Here is a tiny trained network, its code and every weight. The questions are about switching its units off for an input and a class, where a switched-off unit gives its printed mean instead of its output.

import numpy as np


def w(rows, s, z=0):
    codes = np.array(rows[::2]) - 128.0
    scale = np.full(codes.shape[1], s)
    scale[-1] = z or s
    return codes * scale


def f(y):
    return y / 2 * (1 + np.tanh(0.7978845608 * (y + 0.044715 * y**3)))


def log_softmax(a):
    a = a - a.max(-1, keepdims=True)
    return a - np.log(np.exp(a).sum(-1, keepdims=True))


def net(x, mask):
    res = np.array(x, float).reshape(1, 6) / 4 @ E
    y = f(res @ A[0][:, :-1].T + A[0][:, -1])
    res = res + np.where(mask, y, B[0][:, -1]) @ B[0][:, :-1]
    return log_softmax(res[-1] @ U[:, :-1].T + U[:, -1])


A, B = {}, {}
E = w([
[128,128,127,129],'x0',
[132,124,123,131],'x1',
[149,215,45,72],'x2',
[226,197,200,139],'x3',
[128,128,127,129],'x4',
[149,67,154,8],'x5',
],0.012)
A[0] = w([
[181,201,188,131,168],'neuron 0',
[97,89,96,179,187],'neuron 1',
[144,19,139,38,196],'neuron 2',
[127,132,149,221,162],'neuron 3',
[129,93,99,133,143],'neuron 4',
[213,61,173,145,159],'neuron 5',
[110,227,73,183,159],'neuron 6',
[170,145,96,61,153],'neuron 7',
[110,51,117,151,160],'neuron 8',
[131,101,162,192,144],'neuron 9',
[23,110,71,108,254],'neuron 10',
[176,74,154,147,124],'neuron 11',
[200,135,175,138,160],'neuron 12',
[105,3,165,137,198],'neuron 13',
[145,91,153,181,152],'neuron 14',
[73,132,160,201,152],'neuron 15',
[58,179,65,94,154],'neuron 16',
[134,83,175,117,108],'neuron 17',
[80,120,197,191,168],'neuron 18',
[128,109,139,232,166],'neuron 19',
],0.015,0.0065)
B[0] = w([
[193,102,71,126,206],'neuron 0',
[50,140,93,131,184],'neuron 1',
[105,63,112,167,252],'neuron 2',
[134,145,71,92,195],'neuron 3',
[62,177,134,165,148],'neuron 4',
[185,90,156,131,196],'neuron 5',
[154,212,125,155,220],'neuron 6',
[134,105,66,82,183],'neuron 7',
[75,116,131,164,185],'neuron 8',
[127,117,132,73,179],'neuron 9',
[6,151,143,140,236],'neuron 10',
[161,102,147,152,167],'neuron 11',
[225,120,156,141,187],'neuron 12',
[104,82,143,152,240],'neuron 13',
[141,86,134,103,174],'neuron 14',
[77,106,101,80,189],'neuron 15',
[64,123,104,138,197],'neuron 16',
[169,130,169,198,170],'neuron 17',
[146,71,107,103,197],'neuron 18',
[115,140,59,78,200],'neuron 19',
],0.011,0.018)
U = w([
[90,91,103,87,253],'0',
[192,91,116,10,100],'1',
[95,221,160,193,113],'2',
[193,191,113,209,54],'3',
[106,84,221,208,5],'4',
[197,91,235,184,169],'5',
],0.013,0.0022)

Each question gives the input, the list of numbers given to net, and the class t.
The units are the neurons (one row each of A and B). Each row of codes is followed by its name. A weight is (code - 128) times the scale printed after its matrix; where a second scale follows, it is the last column's (A, B and U).
mask holds one flag per neuron, in row order. A switched-off neuron (its flag False) gives its mean, the last column of its row in B, instead of its output. The means were averaged over made-up inputs and are rounded, as every weight is.
A unit's drop is (log p(t) with every unit on - log p(t) with that unit switched off) / (log p(t) with every unit on - log p(t) with every unit switched off).
The circuit of an input: a set's keep is (log p(t) with only the set's units on - log p(t) with every unit switched off) / (log p(t) with every unit on - log p(t) with every unit switched off). Starting from the 12 units with the biggest drops (on a tie, the unit counted first), units are removed one at a time, each time the one whose removal leaves the highest keep (on an exact tie, the one counted first), for as long as the keep stays at least 0.8.
circuit, biggest first: the units of the circuit, biggest drop first
k most important neurons: the k neurons with the biggest drops, biggest first
drop of u: that unit's drop, to one decimal
input [-1,1,4,2,6,-6], class 3: circuit, biggest first => [neuron 10]
input [8,-5,0,7,6,8], class 5: circuit, biggest first => [neuron 19; neuron 12]
input [6,-5,0,8,1,-1], class 1: 2 most important neurons => [neuron 0; neuron 17]
input [-1,1,1,4,-4,4], class 1: 2 most important neurons => [neuron 7; neuron 13]
input [4,-4,-8,0,-1,-6], class 0: 2 most important neurons => [neuron 1; neuron 8]
input [0,-8,-8,7,1,1], class 5: 2 most important neurons => [neuron 17; neuron 12]
input [3,8,8,0,5,-3], class 2: 2 most important neurons => [neuron 16; neuron 12]
input [8,-3,-6,1,7,6], class 5: 2 most important neurons => [neuron 10; neuron 5]
input [-8,-3,0,7,5,0], class 1: 4 most important neurons => [neuron 0; neuron 17; neuron 13; neuron 2]
input [-1,-1,1,1,0,-2], class 3: drop of neuron 10 => 0.3
input [-8,-5,-1,7,-7,4], class 5: drop of neuron 6 => 0.0
input [-5,-6,2,8,-8,-1], class 3: drop of neuron 15 => 0.2
